Each row has a name. Each question is about the rows just above it. Places in a row count from 1.

Columns, left to right: S M F Q
P: [-.72,-.81,-.81,-.17]
H: [-.76,-.86,-.86,-.20]
D: [.24,.46,.51,-.28]
V: [.18,.38,.43,-.28]
E: [-.44,-.43,-.42,-.20]
Which column holds this, read top down? [.24,.18]
S
One entry of V was changed: [.17,.38,.43,-.28]. Where, and from what?
1, [.18]
Where does [-.72,-.81,-.81,-.16] differ from P, and what was there?
4, [-.17]
Which column holds this, read top down? [-.86,.51]
F
Which column holds [-.72,-.76] top down?
S

Columns, left to right: G T N Y A J Z L B R
X: [.13,-.27,.68,.08,.02,-.12,-.05,-.11,-.04,.08]
W: [.03,.25,-.71,-.11,.08,-.02,.00,.24,-.02,.89]
K: [.13,-.27,.68,.08,.02,-.12,-.05,-.17,-.04,.08]
C: [.24,-.37,.94,.09,-.11,-.25,-.09,-.15,.31,-.25]
U: [.24,-.15,.36,.05,.11,.16,.11,-.44,.31,-.54]
Which column holds this, read top down? [.08,.89,.08,-.25]
R
Changed K: [.13,-.27,.68,.08,.02,-.12,-.05,-.17,-.03,.08]. Place and old value:
9, [-.04]
Which column holds [-.12,-.02,-.12,-.25] top down?
J

Columns, left to right: bunop mogi vip rosat Doniv
poge: [-.90,.29,.97,.26,.09]
Fonof: [-.84,.25,.92,.33,-.13]
nupa: [-.30,.15,.41,.25,-.02]
zoze: [.83,.29,-.66,.18,-.43]
Fara: [.58,.19,-.42,.17,-.25]
Tudu: [.75,.24,-.57,.19,-.33]
Zibam: [.76,.25,-.59,.19,-.37]
nuga: [.04,.39,.08,.07,.04]
Mese: [.04,.39,.06,.05,-.01]
pav: [.93,.26,-.73,.15,-.48]
Where does [.58,.19,-.42,.18,-.25] differ from Fara, and what was there?
4, [.17]
Which column holds [.25,.15,.29,.19,.24,.25,.39] top down?
mogi
[.83,.58,.75] is in which column, read top down?
bunop

Columns, left to right: suso buruk tobu rufu sipa firi siruf Peduv biva zun
tav: [-.53,.00,-.62,-.56,-.38,-.26,-.63,-.47,-.63,-.57]
Fazov: [-.67,-.02,-.47,-.65,-.47,-.33,-.49,-.36,-.47,-.44]
Kito: [-.90,-.06,-.29,-.81,-.76,-.42,-.29,-.17,-.28,-.24]
Changed Kito: [-.91,-.06,-.29,-.81,-.76,-.42,-.29,-.17,-.28,-.24]. Place and old value:
1, [-.90]
Changed Kito: [-.90,-.06,-.29,-.81,-.76,-.42,-.29,-.17,-.28,-.25]. Place and old value:
10, [-.24]
Changed tav: [-.53,.00,-.62,-.56,-.38,-.26,-.63,-.46,-.63,-.57]. Place and old value:
8, [-.47]
Changed Fazov: [-.67,-.02,-.47,-.66,-.47,-.33,-.49,-.36,-.47,-.44]. Place and old value:
4, [-.65]
One entry of Fazov was changed: [-.68,-.02,-.47,-.65,-.47,-.33,-.49,-.36,-.47,-.44]. Where, and from what?
1, [-.67]
Which column holds this, read top down? [-.49,-.29]
siruf
[-.63,-.47] is in which column, read top down?
biva

Columns, left to right: Dufu dipov Kar pud kek Gak san nef suf zupe
kog: [-.40,-.37,.63,-.36,.65,-.25,-.13,-.36,-.46,.27]
Bap: [-.38,-.22,-.58,.34,.34,-.36,-.70,.12,-.37,.71]
zev: [-.56,-.35,-.69,.41,.54,-.50,-.95,.12,-.55,.98]
sofi: [-.38,-.35,.62,-.34,.61,-.24,-.13,-.35,-.42,.25]
Changed zev: [-.56,-.35,-.69,.41,.54,-.50,-.95,.12,-.55,.97]. Place and old value:
10, [.98]
Which column holds this, read top down? [.71,.98]
zupe
One entry of sofi was changed: [-.38,-.35,.62,-.34,.60,-.24,-.13,-.35,-.42,.25]. Where, and from what?
5, [.61]
Changed Bap: [-.38,-.22,-.58,.34,.34,-.36,-.70,.12,-.36,.71]. Place and old value:
9, [-.37]

Columns, left to right: delas beve Kis Resa Gima pezu tef
Nukoz: [.18,.09,-.04,-.54,-.40,-.03,-.09]
tas: [.07,.23,-.03,-.31,-.39,-.25,-.11]
zafa: [-.10,.60,-.06,-.42,-.47,-.28,-.07]
Vomu: [-.09,-.01,.02,-.59,-.34,-.31,.29]
tov: [-.10,.18,-.05,-.72,-.46,-.02,.17]
Nogi: [-.15,.40,-.04,-.59,-.51,-.38,.09]
gagol: [-.09,.19,-.01,-.14,-.23,-.33,.00]
Motib: [-.08,.22,-.01,-.40,-.46,-.42,.00]
Tofo: [.01,.32,-.06,-.68,-.54,-.22,-.05]
Where does [-.10,.60,-.06,-.42,-.47,-.27,-.07] differ from zafa, and what was there?
6, [-.28]
Which column holds [-.46,-.51,-.23,-.46,-.54] top down?
Gima
Where does [-.10,.19,-.01,-.14,-.23,-.33,.00] differ from gagol, and what was there?
1, [-.09]

